Here is a tiny trained network, its code and every weight. The questions are about switching its units off for an input and a class, where a switched-off unit gives its printed mean instead of its output.

import numpy as np


def w(rows, s, z=0):
    codes = np.array(rows[::2]) - 128.0
    scale = np.full(codes.shape[1], s)
    scale[-1] = z or s
    return codes * scale


def f(y):
    return y / 2 * (1 + np.tanh(0.7978845608 * (y + 0.044715 * y**3)))


def log_softmax(a):
    a = a - a.max(-1, keepdims=True)
    return a - np.log(np.exp(a).sum(-1, keepdims=True))


def net(x, mask):
    res = np.array(x, float).reshape(1, 7) / 4 @ E
    y = f(res @ A[0][:, :-1].T + A[0][:, -1])
    res = res + np.where(mask, y, B[0][:, -1]) @ B[0][:, :-1]
    return log_softmax(res[-1] @ U[:, :-1].T + U[:, -1])


A, B = {}, {}
E = w([
[78,116,115,219,113,101,70],'x0',
[79,233,170,76,108,91,46],'x1',
[170,161,85,183,110,173,170],'x2',
[198,156,147,129,3,43,162],'x3',
[102,54,190,92,106,144,180],'x4',
[212,45,99,118,119,151,64],'x5',
[74,47,119,110,77,90,104],'x6',
],0.011)
A[0] = w([
[146,117,156,120,144,192,127,215],'n1',
[216,147,158,145,144,202,176,203],'n2',
[188,142,84,212,95,108,156,200],'n3',
[67,98,157,9,162,176,63,212],'n4',
[57,141,162,140,136,119,126,152],'n5',
[187,97,90,177,87,50,107,255],'n6',
[64,106,150,103,160,162,120,170],'n7',
[166,76,167,79,161,150,101,76],'n8',
[158,188,125,193,159,198,163,116],'n9',
[142,128,79,111,92,113,110,201],'n10',
[141,109,120,188,98,174,196,206],'n11',
[37,44,116,147,143,146,106,168],'n12',
[112,170,82,125,155,207,148,202],'n13',
[131,119,123,82,151,170,142,78],'n14',
[88,136,215,81,90,128,149,195],'n15',
[176,151,132,180,99,57,124,177],'n16',
[5,141,122,171,137,100,93,181],'n17',
[137,164,141,139,167,168,179,79],'n18',
[114,158,147,81,90,130,184,184],'n19',
[162,130,184,191,127,79,175,156],'n20',
[130,149,138,63,96,59,147,128],'n21',
[150,97,112,170,114,145,170,77],'n22',
[123,113,137,75,102,119,166,121],'n23',
[188,208,119,118,112,114,131,163],'n24',
[36,135,111,157,141,87,131,197],'n25',
[100,141,159,69,59,98,187,195],'n26',
[137,33,127,180,88,135,182,129],'n27',
],0.014,0.0042)
B[0] = w([
[139,67,51,147,181,67,192,175],'n1',
[114,124,87,113,194,142,173,227],'n2',
[142,110,122,134,108,236,121,220],'n3',
[195,102,147,189,172,33,132,251],'n4',
[66,128,119,131,111,103,121,182],'n5',
[179,134,170,114,102,191,95,230],'n6',
[130,144,124,179,168,82,86,194],'n7',
[197,78,146,158,170,87,143,182],'n8',
[114,129,63,112,119,173,159,205],'n9',
[198,136,158,117,157,156,87,169],'n10',
[62,69,142,68,132,193,144,208],'n11',
[117,89,126,134,161,98,79,216],'n12',
[79,151,17,150,188,130,140,197],'n13',
[135,128,114,170,163,103,153,157],'n14',
[128,157,138,137,111,45,168,211],'n15',
[172,139,140,112,64,181,117,200],'n16',
[41,165,88,235,82,111,2,225],'n17',
[97,163,81,91,129,121,181,174],'n18',
[76,163,150,60,183,105,154,186],'n19',
[105,114,141,117,73,157,165,184],'n20',
[160,180,181,77,119,101,141,194],'n21',
[96,55,118,91,126,163,119,177],'n22',
[109,108,157,89,176,101,139,172],'n23',
[160,200,108,94,90,165,133,201],'n24',
[59,138,167,141,119,143,76,196],'n25',
[82,176,232,58,160,67,174,217],'n26',
[130,50,184,119,111,151,111,224],'n27',
],0.0098,0.017)
U = w([
[123,168,219,95,164,68,177,125],'0',
[132,1,177,131,136,220,147,66],'1',
[103,127,21,145,205,190,192,160],'2',
[78,169,176,167,26,130,129,1],'3',
[220,28,139,206,209,80,135,118],'4',
[247,181,128,134,121,202,78,168],'5',
[51,122,118,227,170,105,19,179],'6',
],0.0091,0.0019)

Each question gives the input, the list of numbers given to net, and the class t.
The units are the neurons (one row each of A and B). Each row of codes is followed by its name. A weight is (code - 128) times the scale printed after its matrix; where a second scale follows, it is the last column's (A, B and U).
mask holds one flag per neuron, in row order. A switched-off neuron (its flag False) gives its mean, the last column of its row in B, instead of its output. The means were averaged over made-up inputs and are rounded, as every weight is.
A unit's drop is (log p(t) with every unit on - log p(t) with that unit switched off) / (log p(t) with every unit on - log p(t) with every unit switched off).
The circuit of an input: a set's keep is (log p(t) with only the set's units on - log p(t) with every unit switched off) / (log p(t) with every unit on - log p(t) with every unit switched off). Starting from the 12 units with the biggest drops (on a tie, the unit counted first), units are removed one at a time, each time the one whose removal leaves the highest keep (on an exact tie, the one counted first), for as long as the keep stays at least 0.8.
units of the circuit, in order: the units of the circuit, biggest drop first
top k neurons: the k neurons with the biggest drops, biggest first
drop when u is switched off: that unit's drop, to one decimal
input [3,1,8,8,2,-6,-8], class 2: top 2 neurons	n2, n9
input [6,0,-6,8,-8,-1,5], class 5: units of the circuit, in order	n6
input [-8,2,1,-3,-8,6,2], class 4: top 2 neurons	n4, n8
input [2,1,-7,5,7,7,6], class 0: top 4 neurons	n26, n21, n15, n1
input [-7,4,0,-5,-2,2,-2], class 4: top 2 neurons	n4, n8
input [1,2,5,0,1,1,4], class 1: top 2 neurons	n17, n24
input [-2,1,0,0,-8,-4,1], class 5: units of the circuit, in order	n24, n26, n1
input [-4,-3,0,-2,0,0,1], class 4: units of the circuit, in order	n24, n3
input [-1,6,4,0,-5,-1,-4], class 2: top 2 neurons	n13, n6
input [-7,-2,3,6,-1,-4,-5], class 2: top 3 neurons	n2, n9, n3
input [2,4,3,1,7,-1,6], class 0: top 2 neurons	n26, n15
input [4,-7,8,-8,-1,1,5], class 1: top 4 neurons	n27, n11, n22, n12
input [-6,6,0,-8,6,-4,2], class 6: top 2 neurons	n17, n5
input [-4,5,-1,-2,-5,-5,-4], class 2: units of the circuit, in order	n13
input [-4,3,-5,-1,-7,-4,-5], class 2: top 2 neurons	n26, n13
input [0,3,7,3,4,-1,6], class 0: top 2 neurons	n26, n17
input [-6,-8,-5,-7,3,-8,5], class 4: drop when n4 is switched off	0.5
input [-5,6,-8,-6,3,-7,-1], class 6: top 2 neurons	n17, n7
input [8,-4,1,6,-3,-5,-3], class 1: drop when n3 is switched off	0.3
input [-5,3,-2,-6,0,-2,-3], class 4: units of the circuit, in order	n4
input [7,2,-6,6,-2,-5,7], class 3: drop when n21 is switched off	0.2
